[[131 132 127 123 130 129 131 132 129 124]
 [121 124 119 127 120 134 121 130 134 133]
 [128 128 128 127 128 127 128 127 127 126]
 [116 113 130 141 120 120 116 114 120 139]
 [119 123 118 126 118 135 120 129 135 133]
 [118 122 118 128 117 136 119 129 136 136]
 [134 136 125 118 132 132 135 136 132 119]
 [127 127 127 127 127 127 127 127 127 127]
 [143 141 136 120 142 123 143 133 123 113]
 [128 127 128 127 128 126 128 127 126 127]
 [120 130 105 114 114 151 123 145 151 131]]
Indices start at 0.
The entry directly above 117: 118
The entry in the bottom-right corner is 131
The entry at row 0, column 1 is 132
Read off the bottom-left entry.
120
The entry in the top-right corner is 124
The entry in row 0 and column 2 -> 127
Read off the entry at row 2, column 0.
128
The entry at row 1, column 0: 121
Read off the top-left entry.
131
Read off the entry at row 2, column 2.
128
The entry directly above the smallest entry: 128
The minimum -> 105
The entry in row 2 and column 1: 128

Read these off the table that follows. Counting starts at 0.
1) What is the bottom-left entry?
2) What is the entry in row 1 and column 0?
3) What is the entry just left of the largest entry?
4) What is the top-right entry?
5) What is the minimum?
6) What is the entry in the bottom-right corner?
7) What is the bottom entry of the column that holds the largest entry?
8) What is the bottom entry of the column that holds the smallest entry?
[[131 128 119 135 123 133 119 113 128 141 133 130]
 [129 137 138 140 115 118 126 125 140 128 123 133]
 [124 118 135 121 124 120 125 123 139 138 128 132]
 [132 129 125 143 125 117 133 134 129 142 132 123]
 [129 127 112 130 112 123 131 136 125 116 136 127]
 [129 127 124 121 130 137 133 131 120 128 135 132]
 [132 140 132 135 117 114 139 138 138 120 118 133]
 [128 135 136 135 126 130 134 134 143 128 118 132]
 [130 119 128 126 130 135 135 129 123 145 123 130]
 [125 119 127 136 133 131 115 108 130 128 123 127]
 [121 127 119 131 119 136 123 123 113 140 120 124]
 [123 126 153 130 131 125 129 135 131 135 135 138]]
1) 123
2) 129
3) 126
4) 130
5) 108
6) 138
7) 153
8) 135
